grid =
[[134 141 127 113 126 142 136]
 [136 121 118 107 126 131 125]
 [134 121 127 119 126 128 125]
 [134 121 127 124 126 128 125]
 [133 121 127 122 126 128 125]
 [134 121 127 122 126 128 125]]
Rows and columns are counted from 1.
row 1 col 1 => 134
row 6 col 6 => 128
row 2 col 7 => 125
row 5 col 6 => 128
row 4 col 1 => 134
row 2 col 4 => 107
row 2 col 5 => 126
row 3 col 1 => 134
row 1 col 2 => 141
row 3 col 5 => 126
row 6 col 5 => 126
row 6 col 7 => 125
row 1 col 3 => 127
row 3 col 7 => 125
row 4 col 7 => 125
row 4 col 2 => 121

arr =
120  136  133  122  122  120  125  120  124  123  123  133  130  118
127  139  135  129  127  126  124  118  118  129  127  129  137  116
133  128  128  117  123  112  127  119  127  128  133  131  128  129
126  141  134  126  126  124  125  117  118  128  121  130  132  117
127  141  137  110  122  122  121  116  122  120  121  126  129  129
133  138  128  126  125  115  132  119  121  129  124  135  128  122
130  141  129  128  123  119  135  120  122  130  124  132  128  122
127  121  132  119  124  114  128  122  130  122  125  132  120  120
118  140  130  129  120  124  124  130  112  125  107  131  136  118
131  130  136  116  127  117  128  115  125  119  128  128  126  121
118  125  129  130  132  115  135  124  128  127  126  132  125  133
135  135  128  125  129  119  131  123  118  131  130  132  126  125
120  138  130  129  121  122  130  130  110  129  107  130  139  120
Indices start at 1.
(1, 1) -> 120
(5, 13) -> 129
(10, 3) -> 136
(3, 14) -> 129
(3, 2) -> 128
(3, 9) -> 127
(6, 10) -> 129
(2, 6) -> 126
(9, 11) -> 107
(12, 3) -> 128
(1, 13) -> 130
(13, 14) -> 120
(2, 8) -> 118
(4, 8) -> 117
(8, 2) -> 121
(11, 14) -> 133
(1, 2) -> 136
(2, 1) -> 127
(7, 7) -> 135
(13, 9) -> 110
(8, 6) -> 114
(6, 12) -> 135
(13, 7) -> 130
(6, 2) -> 138
(5, 10) -> 120
(12, 13) -> 126
(13, 10) -> 129
(13, 6) -> 122
(7, 4) -> 128
(11, 7) -> 135
(1, 12) -> 133
(2, 4) -> 129
(9, 13) -> 136
(3, 6) -> 112
(7, 10) -> 130
(7, 13) -> 128
(13, 5) -> 121

data =
[[123 127 129 134 128 127]
 [123 134 122 118 103 149]
 [127 118 129 124 131 124]
 [123 118 131 126 134 121]
 [135 141 133 135 135 120]
 [134 120 130 127 141 115]
 [121 132 138 132 116 136]
 [125 132 127 131 122 131]
 [126 129 129 129 130 128]
 [129 117 123 121 129 138]
 [122 136 130 144 108 126]
 [132 125 134 129 141 120]
 [133 141 128 137 133 120]]
Rows and columns are counted from 1.
(1, 1) = 123
(5, 3) = 133
(4, 3) = 131
(2, 1) = 123
(7, 2) = 132
(5, 6) = 120
(10, 2) = 117
(13, 2) = 141
(9, 2) = 129
(8, 2) = 132
(3, 5) = 131
(9, 6) = 128
(1, 4) = 134
(11, 5) = 108
(13, 4) = 137
(8, 3) = 127
(7, 1) = 121
(10, 1) = 129
(11, 2) = 136
(7, 5) = 116
(3, 2) = 118
(2, 2) = 134
(2, 5) = 103
(9, 1) = 126
(2, 4) = 118
(11, 6) = 126
(6, 3) = 130
(12, 4) = 129
(8, 4) = 131

A =
[[138 131 123 122 115 115 114 132 128 133]
 [134 131 124 123 116 112 113 123 130 136]
 [139 127 122 131 120 123 118 152 131 112]
 [141 130 121 131 122 117 116 153 131 113]
 [129 135 125 134 136 123 125 139 134 124]]
Rows and columns are counted from 1.
(1, 1) = 138
(2, 3) = 124
(5, 10) = 124
(5, 3) = 125
(2, 8) = 123
(1, 10) = 133
(3, 8) = 152
(1, 3) = 123
(4, 2) = 130
(1, 7) = 114
(3, 9) = 131
(3, 3) = 122
(4, 6) = 117
(4, 1) = 141
(2, 4) = 123
(2, 1) = 134
(4, 9) = 131
(4, 7) = 116

M =
[[126 131 138 121 142 137]
 [117 133 121 130 113 133]
 [146 116 133 120 149 129]
 [128 119 121 127 125 130]
 [117 141 129 136 117 125]
 [139 115 125 126 134 125]
 [124 123 106 125  99 131]
 [127 136 123 127 117 128]
 [121 120 112 122 107 137]
 [130 132 129 142 122 113]
 [117 140 126 134 115 128]]
Rows and columns are counted from 1.
(1, 1) = 126
(4, 4) = 127
(6, 3) = 125
(8, 3) = 123
(7, 6) = 131
(3, 1) = 146
(11, 1) = 117
(10, 3) = 129
(9, 6) = 137
(9, 5) = 107
(8, 4) = 127
(3, 4) = 120
(3, 2) = 116
(10, 2) = 132
(10, 1) = 130
(10, 6) = 113
(6, 2) = 115
(1, 2) = 131
(9, 3) = 112
(6, 6) = 125
(7, 5) = 99
(8, 2) = 136
(9, 4) = 122
(7, 4) = 125
(9, 1) = 121
(4, 2) = 119
